Below are the code and all the weights of a small trained network. Each question names an input and a target symbol and asks about switching units off, where a switched-off unit gives its printed mean instead of its output.

import numpy as np


def w(rows, s, z=0):
    codes = np.array(rows[::2]) - 128.0
    scale = np.full(codes.shape[1], s)
    scale[-1] = z or s
    return codes * scale


def f(y):
    return y / 2 * (1 + np.tanh(0.7978845608 * (y + 0.044715 * y**3)))


def softmax(a):
    e = np.exp(a - a.max(-1, keepdims=True))
    return e / e.sum(-1, keepdims=True)


def log_softmax(a):
    a = a - a.max(-1, keepdims=True)
    return a - np.log(np.exp(a).sum(-1, keepdims=True))


def net(x, mask):
    ids = ['αβηθλμξπστφω'.index(c) for c in x.split()]
    T = len(ids)
    res = E[ids] + P[:T]
    r = res
    for j in range(2):
        rows = slice(4 * j, 4 * j + 4)
        q, k, v = (r @ M[0][rows].T for M in (Q, K, V))
        z = softmax(np.where(np.tri(T) > 0, q @ k.T / 4**0.5, -1e9)) @ v
        o = O[0][rows]
        res = res + np.where(mask[j], z, o[:, -1]) @ o[:, :-1]
    y = f(res @ A[0][:, :-1].T + A[0][:, -1])
    res = res + np.where(mask[2:14], y, B[0][:, -1]) @ B[0][:, :-1]
    return log_softmax(res[-1] @ U[:, :-1].T + U[:, -1])


Q, K, V, O, A, B = {}, {}, {}, {}, {}, {}
E = w([
[202,158,82,175,162,102],'α',
[200,147,87,173,153,105],'β',
[84,176,138,78,147,157],'η',
[195,142,89,185,158,97],'θ',
[193,120,106,147,133,110],'λ',
[215,177,71,113,113,142],'μ',
[157,54,77,157,82,98],'ξ',
[128,127,36,158,110,114],'π',
[145,36,131,112,104,104],'σ',
[98,49,77,146,109,101],'τ',
[148,93,73,89,83,136],'φ',
[136,190,6,95,101,155],'ω',
],0.018)
P = w([
[150,149,150,120,159,5],'0',
[118,100,106,115,176,118],'1',
[126,81,83,115,207,151],'2',
[112,89,140,149,154,193],'3',
[94,117,183,163,115,194],'4',
[92,124,177,159,89,163],'5',
[90,132,158,139,62,119],'6',
],0.012)
Q[0] = w([
[77,138,130,94,207,133],'H0',
[154,70,2,116,115,104],'H0',
[107,163,111,122,79,32],'H0',
[168,119,106,55,156,39],'H0',
[114,144,138,109,91,115],'H1',
[87,178,190,161,128,194],'H1',
[86,128,128,71,198,137],'H1',
[120,176,141,101,102,26],'H1',
],0.036)
K[0] = w([
[153,120,114,91,180,41],'H0',
[3,162,147,39,98,151],'H0',
[109,178,223,161,111,97],'H0',
[122,174,136,118,58,44],'H0',
[127,160,138,154,103,139],'H1',
[202,106,85,152,198,132],'H1',
[146,154,95,85,152,33],'H1',
[164,158,152,180,62,91],'H1',
],0.036)
V[0] = w([
[193,119,139,36,73,160],'H0',
[111,22,176,106,136,81],'H0',
[108,160,52,88,64,147],'H0',
[249,146,187,65,118,175],'H0',
[74,62,136,54,82,85],'H1',
[180,96,131,197,105,109],'H1',
[175,78,155,64,111,137],'H1',
[162,153,49,139,33,135],'H1',
],0.016)
O[0] = w([
[173,85,38,116,180,197,166],'H0',
[133,141,88,206,49,165,137],'H0',
[95,103,125,133,226,185,218],'H0',
[214,70,45,52,134,126,95],'H0',
[102,155,155,78,95,246,154],'H1',
[195,104,235,165,121,109,223],'H1',
[101,50,152,67,93,183,177],'H1',
[119,84,158,210,193,174,254],'H1',
],0.011,0.0072)
A[0] = w([
[132,62,81,66,109,143,108],'N0',
[239,139,46,144,37,160,74],'N1',
[103,103,144,154,223,99,146],'N2',
[48,119,178,121,133,196,40],'N3',
[171,186,242,2,19,158,136],'N4',
[142,151,205,45,121,155,56],'N5',
[204,71,101,75,143,125,19],'N6',
[82,242,140,107,26,154,84],'N7',
[133,180,163,123,9,45,102],'N8',
[13,125,105,83,217,142,63],'N9',
[151,136,119,206,16,166,80],'N10',
[130,186,74,129,156,29,1],'N11',
],0.0061,0.012)
B[0] = w([
[122,186,152,162,141,113,201],'N0',
[45,98,173,80,86,86,175],'N1',
[123,165,139,53,60,134,255],'N2',
[138,150,77,124,144,81,198],'N3',
[81,71,125,132,149,97,155],'N4',
[117,95,166,126,149,100,119],'N5',
[113,118,141,166,230,121,153],'N6',
[86,139,51,121,146,91,157],'N7',
[150,158,70,150,131,199,190],'N8',
[179,116,190,110,100,121,198],'N9',
[177,128,194,120,247,117,165],'N10',
[164,231,154,109,186,212,132],'N11',
],0.016,0.0091)
U = w([
[166,177,123,119,173,182,76],'α',
[164,170,122,124,167,179,83],'β',
[129,174,88,95,164,173,127],'η',
[170,179,124,134,165,189,95],'θ',
[186,121,108,140,125,137,253],'λ',
[174,145,116,107,210,166,66],'μ',
[177,138,170,160,186,194,31],'ξ',
[109,185,168,151,133,192,141],'π',
[106,119,139,120,184,176,73],'σ',
[125,168,120,151,199,176,71],'τ',
[133,140,105,129,156,254,211],'φ',
[157,162,152,84,173,192,54],'ω',
],0.0061,0.0072)

Each question gives the input, a string of symbols that net reads in full, and the target symbol t.
The units are the heads (4 rows each of Q, K, V and O) and the neurons (one row each of A and B). Each row of codes is followed by its name. A weight is (code - 128) times the scale printed after its matrix; where a second scale follows, it is the last column's (O, A, B and U).
mask holds one flag per unit, heads first, then neurons. A switched-off unit (its flag False) gives its mean, the last column of its rows in O or B, instead of its output. The means were averaged over made-up inputs and are rounded, as every weight is.
A unit's drop is (log p(t) with every unit on - log p(t) with that unit switched off) / (log p(t) with every unit on - log p(t) with every unit switched off).
The circuit of an input: a set's keep is (log p(t) with only the set's units on - log p(t) with every unit switched off) / (log p(t) with every unit on - log p(t) with every unit switched off). Starting from the 12 units with the biggest drops (on a tie, the unit counted first), units are removed one at a time, each time the one whose removal leaves the highest keep (on an exact tie, the one counted first), for as long as the keep stays at least 0.8.
units of the circuit, in order: the units of the circuit, biggest drop first
most important unit: the unit with the biggest drop
top k neurons: the k neurons with the biggest drops, biggest first
which heads matter: for each layer, one digit per head in row order, 1 if its drop is at least 0.15 and else 0, layers parted by /
drop of u: that unit's drop, to one decimal
input θ ω λ λ, target ω: units of the circuit, in order	(H0; N2; N9)
input λ π τ θ, target τ: top 3 neurons	(N7; N10; N2)
input λ λ α, target λ: units of the circuit, in order	(H0; H1)
input λ φ φ π τ λ ξ, target τ: top 2 neurons	(N10; N7)
input σ λ μ, target σ: top 3 neurons	(N1; N4; N10)
input λ λ λ ξ φ λ ω, target ω: units of the circuit, in order	(H0; N9; N2)
input φ θ π, target φ: most important unit	H1
input φ λ λ, target φ: units of the circuit, in order	(H1; H0)
input λ ξ θ λ σ, target σ: units of the circuit, in order	(H1; N4; N5)
input α π λ, target π: which heads matter	10
input ω λ λ π, target π: which heads matter	10
input τ λ ξ λ, target ξ: units of the circuit, in order	(H0; N10; H1)
input π λ λ π λ β ξ, target ξ: units of the circuit, in order	(N10; H1; H0)
input λ ξ φ φ β, target φ: units of the circuit, in order	(H0; H1)
input η φ π, target η: units of the circuit, in order	(H1)
input λ μ σ, target σ: which heads matter	11
input π α π φ σ λ, target φ: which heads matter	10
input β λ ξ μ β λ θ, target λ: units of the circuit, in order	(H1; H0)
input ω τ π λ θ, target π: drop of H0	1.0
input λ π μ λ α φ φ, target φ: drop of H0	0.3
input ω β ξ λ μ, target ξ: drop of N3	0.1
input α π τ, target τ: drop of H1	0.3
input λ λ π π β, target π: units of the circuit, in order	(H0)
